Here is a tiny trained network, its code and every weight. The questions are about switching its units off for an input and a target symbol, where a switched-off unit gives its printed mean instead of its output.

import numpy as np


def w(rows, s, z=0):
    codes = np.array(rows[::2]) - 128.0
    scale = np.full(codes.shape[1], s)
    scale[-1] = z or s
    return codes * scale


def f(y):
    return y / 2 * (1 + np.tanh(0.7978845608 * (y + 0.044715 * y**3)))


def softmax(a):
    e = np.exp(a - a.max(-1, keepdims=True))
    return e / e.sum(-1, keepdims=True)


def log_softmax(a):
    a = a - a.max(-1, keepdims=True)
    return a - np.log(np.exp(a).sum(-1, keepdims=True))


def net(x, mask):
    ids = ['αγδζηθλμξστψω'.index(c) for c in x.split()]
    T = len(ids)
    res = E[ids] + P[:T]
    q, k, v = (res @ M[0].T for M in (Q, K, V))
    z = softmax(np.where(np.tri(T) > 0, q @ k.T / 4**0.5, -1e9)) @ v
    res = res + np.where(mask[0], z, O[0][:, -1]) @ O[0][:, :-1]
    y = f(res @ A[0][:, :-1].T + A[0][:, -1])
    res = res + np.where(mask[1:17], y, B[0][:, -1]) @ B[0][:, :-1]
    return log_softmax(res[-1] @ U[:, :-1].T + U[:, -1])


Q, K, V, O, A, B = {}, {}, {}, {}, {}, {}
E = w([
[118,194,69],'α',
[194,108,34],'γ',
[181,95,60],'δ',
[145,116,106],'ζ',
[101,133,144],'η',
[237,30,39],'θ',
[155,56,106],'λ',
[142,135,108],'μ',
[86,188,129],'ξ',
[194,63,80],'σ',
[66,247,132],'τ',
[122,158,110],'ψ',
[170,95,91],'ω',
],0.011)
P = w([
[18,101,44],'0',
[176,201,98],'1',
[125,9,84],'2',
[125,125,209],'3',
[202,180,108],'4',
[124,9,79],'5',
[159,131,226],'6',
[208,158,101],'7',
[117,11,73],'8',
[193,140,251],'9',
[207,148,88],'10',
[118,8,64],'11',
],0.013)
Q[0] = w([
[167,125,163],'h0',
[182,190,250],'h0',
[45,58,94],'h0',
[129,210,129],'h0',
],0.014)
K[0] = w([
[212,77,235],'h0',
[192,133,248],'h0',
[5,83,61],'h0',
[170,158,148],'h0',
],0.011)
V[0] = w([
[125,195,146],'h0',
[158,169,93],'h0',
[178,3,105],'h0',
[163,104,53],'h0',
],0.017)
O[0] = w([
[108,171,76,67],'h0',
[251,246,61,161],'h0',
[154,90,191,226],'h0',
[183,161,158,255],'h0',
],0.012,0.0071)
A[0] = w([
[133,84,171,78],'n0',
[165,150,125,254],'n1',
[50,27,119,221],'n2',
[106,224,220,135],'n3',
[163,103,96,170],'n4',
[98,53,156,68],'n5',
[9,106,206,209],'n6',
[144,184,98,70],'n7',
[160,176,154,217],'n8',
[161,176,105,78],'n9',
[205,142,158,85],'n10',
[211,120,82,149],'n11',
[126,104,217,226],'n12',
[85,80,99,102],'n13',
[193,109,80,63],'n14',
[85,81,56,101],'n15',
],0.012,0.0073)
B[0] = w([
[167,182,171,186],'n0',
[143,107,91,224],'n1',
[109,6,136,192],'n2',
[39,114,69,144],'n3',
[114,182,91,188],'n4',
[119,139,197,177],'n5',
[98,30,149,168],'n6',
[163,118,204,169],'n7',
[111,125,56,208],'n8',
[121,117,195,175],'n9',
[115,152,134,238],'n10',
[83,154,102,247],'n11',
[172,156,110,243],'n12',
[81,117,182,138],'n13',
[91,92,143,191],'n14',
[39,152,147,147],'n15',
],0.011,0.016)
U = w([
[82,172,28,168],'α',
[177,134,40,143],'γ',
[192,123,99,234],'δ',
[135,49,115,153],'ζ',
[68,50,145,39],'η',
[166,212,225,2],'θ',
[121,81,220,41],'λ',
[126,42,81,132],'μ',
[36,91,108,121],'ξ',
[162,121,195,151],'σ',
[1,146,123,12],'τ',
[84,66,84,170],'ψ',
[171,78,135,155],'ω',
],0.0099,0.0075)

Each question gives the input, a string of symbols that net reads in full, and the target symbol t.
The units are the heads (4 rows each of Q, K, V and O) and the neurons (one row each of A and B). Each row of codes is followed by its name. A weight is (code - 128) times the scale printed after its matrix; where a second scale follows, it is the last column's (O, A, B and U).
mask holds one flag per unit, heads first, then neurons. A switched-off unit (its flag False) gives its mean, the last column of its rows in O or B, instead of its output. The means were averaged over made-up inputs and are rounded, as every weight is.
A unit's drop is (log p(t) with every unit on - log p(t) with that unit switched off) / (log p(t) with every unit on - log p(t) with every unit switched off).
The circuit of an input: a set's keep is (log p(t) with only the set's units on - log p(t) with every unit switched off) / (log p(t) with every unit on - log p(t) with every unit switched off). Starting from the 12 units with the biggest drops (on a tie, the unit counted first), units are removed one at a time, each time the one whose removal leaves the highest keep (on an exact tie, the one counted first), for as long as the keep stays at least 0.8.
units of the circuit, in order: the units of the circuit, biggest drop first
most important unit: the unit with the biggest drop
k most important neurons: the k neurons with the biggest drops, biggest first
drop of u: that unit's drop, to one decimal
input σ ω δ ψ λ θ θ η λ η λ θ, target σ: units of the circuit, in order : [h0 n0]
input θ η ζ η ω η δ θ τ σ δ α, target θ: units of the circuit, in order : [h0 n0 n2]
input δ ω ζ δ ξ, target α: most important unit : n3
input ξ ξ τ γ μ, target α: 2 most important neurons : [n11 n8]
input λ ζ λ θ ξ α η, target η: units of the circuit, in order : [h0 n6]
input τ θ ψ ζ μ σ γ λ τ θ τ η, target τ: units of the circuit, in order : [h0 n15]
input α ξ ξ ζ α ζ, target α: units of the circuit, in order : [h0 n2]
input λ δ σ, target λ: units of the circuit, in order : [h0 n5]
input ξ η λ ζ μ σ, target ξ: units of the circuit, in order : [h0 n15]
input μ ζ λ τ λ η λ ξ, target α: units of the circuit, in order : [n2 n3]
input τ λ ζ μ τ ω γ α α ξ, target ξ: units of the circuit, in order : [h0 n6]
input θ δ α δ λ σ δ ξ τ, target θ: units of the circuit, in order : [h0 n2]
input θ ζ η, target θ: units of the circuit, in order : [h0 n0 n12]
input μ ω θ θ γ, target α: most important unit : n11
input λ λ λ θ δ δ λ μ γ, target λ: 2 most important neurons : [n5 n2]
input ξ θ θ μ ω ξ ω δ ξ λ λ θ, target ξ: 2 most important neurons : [n15 n2]
input σ σ δ ψ θ λ η λ λ δ μ τ, target σ: 2 most important neurons : [n0 n12]
input λ η ψ δ λ ξ σ ζ, target α: 2 most important neurons : [n2 n7]
input λ θ ω ω η ψ ψ θ δ, target λ: drop of n5 : 0.2
input γ λ τ σ μ, target α: drop of n13 : 0.0
input λ η τ σ η τ, target λ: drop of h0 : 1.8
input γ σ η γ τ ψ ξ α, target α: drop of n2 : 0.1
